Here is a tiny trained network, its code and every weight. The questions are about switching its units off for an input and a class, where a switched-off unit gives its printed mean instead of its output.

import numpy as np


def w(rows, s, z=0):
    codes = np.array(rows[::2]) - 128.0
    scale = np.full(codes.shape[1], s)
    scale[-1] = z or s
    return codes * scale


def norm(h):
    return h / np.sqrt((h * h).mean(-1, keepdims=True) + 1e-5)


def f(y):
    return y / 2 * (1 + np.tanh(0.7978845608 * (y + 0.044715 * y**3)))


def log_softmax(a):
    a = a - a.max(-1, keepdims=True)
    return a - np.log(np.exp(a).sum(-1, keepdims=True))


def net(x, mask):
    res = np.array(x, float).reshape(1, 4) / 4 @ E
    u = 0
    for l in range(3):
        y = f(norm(res) @ A[l][:, :-1].T + A[l][:, -1])
        res = res + np.where(mask[u : u + 4], y, B[l][:, -1]) @ B[l][:, :-1]
        u += 4
    return log_softmax(norm(res)[-1] @ U[:, :-1].T + U[:, -1])


A, B = {}, {}
E = w([
[157,100,81,157,150,125],'x0',
[67,67,83,227,117,168],'x1',
[154,254,57,131,129,104],'x2',
[178,168,41,124,236,164],'x3',
],0.0083)
A[0] = w([
[137,142,120,141,104,247,238],'L0N1',
[125,129,135,196,104,108,4],'L0N2',
[163,119,117,105,71,31,142],'L0N3',
[104,151,160,93,162,88,223],'L0N4',
],0.012,0.0018)
B[0] = w([
[98,144,87,116,182,171,254],'L0N1',
[107,103,65,138,86,8,177],'L0N2',
[148,168,128,180,9,79,251],'L0N3',
[179,91,76,118,117,186,212],'L0N4',
],0.012,0.0029)
A[1] = w([
[89,77,133,119,131,77,94],'L1N1',
[189,20,229,112,81,147,240],'L1N2',
[110,200,141,96,104,120,151],'L1N3',
[222,2,76,21,99,178,2],'L1N4',
],0.0093,0.0022)
B[1] = w([
[134,165,213,223,186,108,149],'L1N1',
[206,139,145,142,157,191,254],'L1N2',
[43,37,128,138,56,136,156],'L1N3',
[147,254,131,223,83,60,213],'L1N4',
],0.0089,0.0053)
A[2] = w([
[163,123,84,93,104,85,121],'L2N1',
[53,150,175,187,61,122,83],'L2N2',
[190,254,81,126,116,139,144],'L2N3',
[80,55,99,187,85,137,4],'L2N4',
],0.0091,0.0022)
B[2] = w([
[173,203,223,2,150,185,144],'L2N1',
[95,243,122,139,133,148,179],'L2N2',
[136,18,114,54,175,34,254],'L2N3',
[87,144,126,143,211,142,160],'L2N4',
],0.0087,0.0075)
U = w([
[224,138,182,121,29,186,127],'0',
[139,173,121,37,55,111,252],'1',
[196,141,132,57,200,16,4],'2',
[174,111,106,36,190,69,132],'3',
[64,114,239,236,167,178,25],'4',
[3,184,53,111,104,66,129],'5',
[37,90,64,136,159,223,90],'6',
[65,129,43,39,153,147,110],'7',
],0.0066,0.0024)

Each question gives the input, the list of numbers given to net, and the class t.
The units are the neurons (one row each of A and B). Each row of codes is followed by its name. A weight is (code - 128) times the scale printed after its matrix; where a second scale follows, it is the last column's (A, B and U).
mask holds one flag per neuron, layer by layer. A switched-off neuron (its flag False) gives its mean, the last column of its row in B, instead of its output. The means were averaged over made-up inputs and are rounded, as every weight is.
A unit's drop is (log p(t) with every unit on - log p(t) with that unit switched off) / (log p(t) with every unit on - log p(t) with every unit switched off).
The circuit of an input: a set's keep is (log p(t) with only the set's units on - log p(t) with every unit switched off) / (log p(t) with every unit on - log p(t) with every unit switched off). Starting from all 12 units, units are removed one at a time, each time the one whose removal leaves the highest keep (on an exact tie, the one counted first), for as long as the keep stays at least 0.8.
units of the circuit, in order: the units of the circuit, biggest drop first
top k neurons: the k neurons with the biggest drops, biggest first
top k neurons in layer l: the k neurons of layer l with the biggest drops, biggest first
drop when u is switched off: that unit's drop, to one decimal
input [5,-2,0,-1], class 0: units of the circuit, in order => (L0N3)
input [-3,-6,-1,-5], class 0: units of the circuit, in order => (L1N2 L0N4)
input [6,-7,-8,-5], class 0: units of the circuit, in order => (L1N2 L2N3)
input [-1,-7,-5,-8], class 0: units of the circuit, in order => (L1N2 L2N3)
input [-6,-3,-3,-7], class 0: top 2 neurons => (L1N2 L0N4)
input [-3,1,-1,5], class 6: top 2 neurons in layer 2 => (L2N3 L2N1)
input [-2,-6,-2,-2], class 0: top 2 neurons => (L0N3 L1N2)
input [4,-7,-1,-1], class 0: top 2 neurons in layer 0 => (L0N3 L0N1)
input [7,-6,0,-2], class 0: drop when L0N3 is switched off => 0.6
input [3,-7,-6,-3], class 0: drop when L0N4 is switched off => -0.1
input [-2,-7,-6,-8], class 0: drop when L1N2 is switched off => 0.3
